Here is a tiny trained network, its code and every weight. The questions are about switching its units off for an input and a class, where a switched-off unit gives its printed mean instead of its output.

import numpy as np


def w(rows, s, z=0):
    codes = np.array(rows[::2]) - 128.0
    scale = np.full(codes.shape[1], s)
    scale[-1] = z or s
    return codes * scale


def norm(h):
    return h / np.sqrt((h * h).mean(-1, keepdims=True) + 1e-5)


def f(y):
    return y / 2 * (1 + np.tanh(0.7978845608 * (y + 0.044715 * y**3)))


def log_softmax(a):
    a = a - a.max(-1, keepdims=True)
    return a - np.log(np.exp(a).sum(-1, keepdims=True))


def net(x, mask):
    res = np.array(x, float).reshape(1, 4) / 4 @ E
    u = 0
    for l in range(3):
        y = f(norm(res) @ A[l][:, :-1].T + A[l][:, -1])
        res = res + np.where(mask[u : u + 14], y, B[l][:, -1]) @ B[l][:, :-1]
        u += 14
    return log_softmax(norm(res)[-1] @ U[:, :-1].T + U[:, -1])


A, B = {}, {}
E = w([
[82,172,239,40,133,183,134,126,29,63,105],'x0',
[217,84,40,73,136,151,135,3,92,99,55],'x1',
[216,108,157,82,97,120,223,144,179,95,253],'x2',
[92,104,130,191,46,119,113,145,147,54,68],'x3',
],0.0077)
A[0] = w([
[176,74,164,208,157,95,99,56,146,138,159,75],'L0N0',
[140,152,114,149,139,80,114,171,153,150,165,90],'L0N1',
[126,91,125,133,193,117,79,152,163,189,30,5],'L0N2',
[119,196,173,89,118,204,80,169,88,105,103,162],'L0N3',
[179,116,199,112,104,171,121,45,43,70,125,189],'L0N4',
[138,185,210,130,104,11,93,192,129,145,118,83],'L0N5',
[103,150,40,198,134,63,187,140,99,188,97,153],'L0N6',
[162,2,147,96,138,115,107,82,116,117,97,111],'L0N7',
[179,116,151,91,218,126,131,164,84,249,122,150],'L0N8',
[110,53,117,179,73,119,130,132,103,10,105,24],'L0N9',
[178,59,63,140,143,61,166,155,147,164,63,175],'L0N10',
[7,126,73,153,217,204,155,129,95,120,104,191],'L0N11',
[90,103,164,166,70,113,111,91,116,143,118,17],'L0N12',
[148,62,124,62,125,87,137,171,131,100,204,190],'L0N13',
],0.0065,0.0014)
B[0] = w([
[97,157,199,148,168,224,111,62,122,163,140,170],'L0N0',
[126,135,135,137,143,122,108,127,144,43,50,186],'L0N1',
[162,142,85,252,112,125,213,103,78,110,196,194],'L0N2',
[151,94,173,239,154,128,52,117,194,72,94,237],'L0N3',
[79,89,167,116,177,180,123,93,217,128,119,254],'L0N4',
[205,186,70,112,130,208,171,98,126,102,51,216],'L0N5',
[154,54,186,84,212,129,53,206,137,104,111,219],'L0N6',
[94,171,103,162,135,221,170,249,144,120,116,199],'L0N7',
[139,140,136,98,77,10,49,145,149,111,82,226],'L0N8',
[140,96,156,13,88,2,170,159,91,239,95,200],'L0N9',
[64,91,180,99,155,151,122,110,199,79,103,250],'L0N10',
[194,94,137,98,148,125,223,165,37,64,235,219],'L0N11',
[191,133,135,136,151,62,205,126,109,151,178,136],'L0N12',
[141,67,121,206,158,177,67,137,27,69,136,216],'L0N13',
],0.0063,0.0042)
A[1] = w([
[115,179,131,178,147,126,106,159,150,115,150,94],'L1N0',
[163,185,174,105,185,104,118,79,111,196,140,101],'L1N1',
[156,153,68,56,183,146,130,128,129,137,124,4],'L1N2',
[121,157,85,67,135,94,38,120,84,148,219,95],'L1N3',
[84,70,130,83,181,161,145,153,142,172,127,96],'L1N4',
[136,134,152,134,32,72,159,146,81,157,72,109],'L1N5',
[109,96,102,160,114,127,121,90,212,217,146,73],'L1N6',
[75,197,129,114,76,115,117,224,140,170,148,164],'L1N7',
[131,110,54,82,106,137,160,81,126,130,68,98],'L1N8',
[161,142,79,93,134,113,235,155,107,134,162,199],'L1N9',
[83,111,49,96,98,191,125,90,148,150,117,50],'L1N10',
[111,123,114,71,60,45,167,152,87,191,139,124],'L1N11',
[176,95,127,51,38,163,157,94,158,107,227,171],'L1N12',
[65,147,79,189,126,113,69,79,1,212,134,104],'L1N13',
],0.0086,0.0023)
B[1] = w([
[156,168,73,119,121,224,131,104,165,169,110,210],'L1N0',
[31,98,129,93,14,106,68,168,141,143,90,157],'L1N1',
[102,173,94,130,62,114,99,130,111,138,121,163],'L1N2',
[165,138,184,150,87,61,106,2,147,137,94,157],'L1N3',
[195,169,160,147,143,103,125,136,162,110,67,187],'L1N4',
[137,131,117,99,147,79,98,100,158,162,172,182],'L1N5',
[68,121,111,100,173,130,56,118,179,155,131,193],'L1N6',
[169,214,68,54,131,98,231,82,116,161,132,205],'L1N7',
[118,219,65,104,96,119,140,138,72,216,139,218],'L1N8',
[138,87,139,154,141,134,137,171,127,75,44,148],'L1N9',
[169,202,179,128,145,181,170,120,207,123,126,174],'L1N10',
[108,133,191,131,134,122,58,132,165,84,82,143],'L1N11',
[89,155,142,223,130,86,139,214,40,192,136,255],'L1N12',
[110,70,121,146,154,129,133,194,60,141,210,172],'L1N13',
],0.0077,0.0041)
A[2] = w([
[80,132,104,63,43,50,107,148,128,157,109,134],'L2N0',
[160,138,170,95,73,54,85,124,151,174,120,39],'L2N1',
[64,155,181,55,156,134,134,112,128,69,179,3],'L2N2',
[116,117,54,158,168,79,76,129,192,190,185,214],'L2N3',
[99,134,123,100,59,23,91,116,108,145,146,179],'L2N4',
[121,190,128,146,92,99,135,187,140,115,205,112],'L2N5',
[144,93,91,170,137,148,101,116,137,159,173,198],'L2N6',
[61,110,72,142,161,121,109,119,27,145,131,197],'L2N7',
[177,138,127,69,146,141,30,117,154,113,103,202],'L2N8',
[89,145,110,185,145,90,153,144,86,141,153,92],'L2N9',
[176,200,56,100,88,205,191,113,142,130,107,109],'L2N10',
[131,82,60,83,125,116,90,162,197,142,148,18],'L2N11',
[111,254,97,119,79,184,155,164,117,215,113,50],'L2N12',
[88,157,190,55,74,148,132,130,89,76,132,95],'L2N13',
],0.0094,0.0018)
B[2] = w([
[83,229,60,175,71,78,195,109,189,75,146,180],'L2N0',
[140,162,145,201,72,83,200,85,161,148,164,174],'L2N1',
[69,98,113,100,139,157,93,136,174,169,97,164],'L2N2',
[73,136,103,69,56,196,93,93,90,151,89,247],'L2N3',
[87,161,100,254,24,98,182,147,141,110,111,187],'L2N4',
[183,129,82,134,136,166,139,114,73,204,96,185],'L2N5',
[85,154,240,129,149,143,128,162,98,90,98,178],'L2N6',
[182,127,184,129,103,107,192,197,134,198,181,188],'L2N7',
[137,141,181,186,125,93,204,182,118,87,141,208],'L2N8',
[146,97,132,118,142,136,163,128,71,121,187,177],'L2N9',
[193,189,71,46,226,111,143,177,167,109,187,243],'L2N10',
[102,66,123,98,104,185,115,35,149,102,87,174],'L2N11',
[126,140,93,48,167,97,165,125,152,125,118,254],'L2N12',
[69,86,19,114,61,195,69,64,182,171,81,198],'L2N13',
],0.0082,0.0073)
U = w([
[62,95,149,97,140,209,55,94,186,107,33,199],'0',
[168,208,47,36,187,138,200,149,140,142,114,186],'1',
[133,104,165,191,120,126,178,215,3,163,153,155],'2',
[79,183,84,173,12,66,173,95,157,128,92,149],'3',
[171,151,191,174,179,67,165,154,182,22,120,227],'4',
[169,142,129,121,160,63,65,50,125,84,171,2],'5',
[164,123,108,122,132,88,94,99,116,82,133,3],'6',
[173,111,123,114,155,53,63,58,129,105,154,3],'7',
],0.012,0.0039)

Each question gives the input, the list of numbers given to net, and the class t.
The units are the neurons (one row each of A and B). Each row of codes is followed by its name. A weight is (code - 128) times the scale printed after its matrix; where a second scale follows, it is the last column's (A, B and U).
mask holds one flag per neuron, layer by layer. A switched-off neuron (its flag False) gives its mean, the last column of its row in B, instead of its output. The means were averaged over made-up inputs and are rounded, as every weight is.
A unit's drop is (log p(t) with every unit on - log p(t) with that unit switched off) / (log p(t) with every unit on - log p(t) with every unit switched off).
The circuit of an input: a set's keep is (log p(t) with only the set's units on - log p(t) with every unit switched off) / (log p(t) with every unit on - log p(t) with every unit switched off). Starting from the 12 units with the biggest drops (on a tie, the unit counted first), units are removed one at a time, each time the one whose removal leaves the highest keep (on an exact tie, the one counted first), for as long as the keep stays at least 0.8.
units of the circuit, in order: the units of the circuit, biggest drop first
k most important neurons: the k neurons with the biggest drops, biggest first
k most important neurons of layer l: the k neurons of layer l with the biggest drops, biggest first
input [5,-2,7,-8], class 3: most important neuron => (L0N8)
input [-2,-8,-8,0], class 1: units of the circuit, in order => (L1N7, L2N12)
input [6,7,0,8], class 3: units of the circuit, in order => (L0N9, L2N0)
input [6,-4,-4,-8], class 3: 2 most important neurons => (L0N8, L1N1)
input [-4,-6,0,6], class 1: 2 most important neurons => (L1N7, L0N5)
input [6,-7,6,4], class 1: units of the circuit, in order => (L1N7, L2N5)
input [6,-4,-6,8], class 3: 2 most important neurons of layer 0 => (L0N9, L0N13)
input [-1,-7,8,8], class 2: 2 most important neurons => (L1N12, L0N7)
input [-6,-6,4,-1], class 0: 2 most important neurons of layer 0 => (L0N7, L0N13)
input [5,0,-4,6], class 3: 2 most important neurons => (L0N9, L1N5)
input [-4,-4,-4,-1], class 0: units of the circuit, in order => (L0N6, L2N3)
input [2,1,-1,0], class 4: 2 most important neurons => (L2N3, L2N13)
input [0,-6,-5,6], class 1: 2 most important neurons of layer 1 => (L1N7, L1N0)
input [7,2,7,-6], class 0: most important neuron of layer 0 => (L0N4)
input [-7,-1,-8,5], class 2: 2 most important neurons of layer 0 => (L0N2, L0N4)
input [3,-8,-8,-1], class 1: 3 most important neurons of layer 0 => (L0N13, L0N5, L0N0)
input [-3,3,-3,3], class 4: 3 most important neurons of layer 0 => (L0N6, L0N10, L0N8)
input [-2,-3,4,0], class 2: units of the circuit, in order => (L0N13, L2N12)
input [-8,0,8,8], class 0: 2 most important neurons => (L0N11, L1N6)
input [5,6,8,3], class 2: units of the circuit, in order => (L1N12)
input [-6,-7,-2,-1], class 1: 4 most important neurons => (L0N3, L1N7, L1N0, L0N4)
input [-3,6,7,5], class 2: 2 most important neurons of layer 0 => (L0N5, L0N13)
input [1,-6,-2,6], class 1: 3 most important neurons => (L1N7, L0N5, L0N8)
input [7,-1,-2,-8], class 3: 3 most important neurons => (L0N8, L1N1, L0N10)
input [7,-5,7,-7], class 0: 2 most important neurons of layer 2 => (L2N13, L2N2)
input [0,3,2,1], class 4: 3 most important neurons of layer 1 => (L1N4, L1N7, L1N0)
input [5,3,2,5], class 0: units of the circuit, in order => (L0N4)
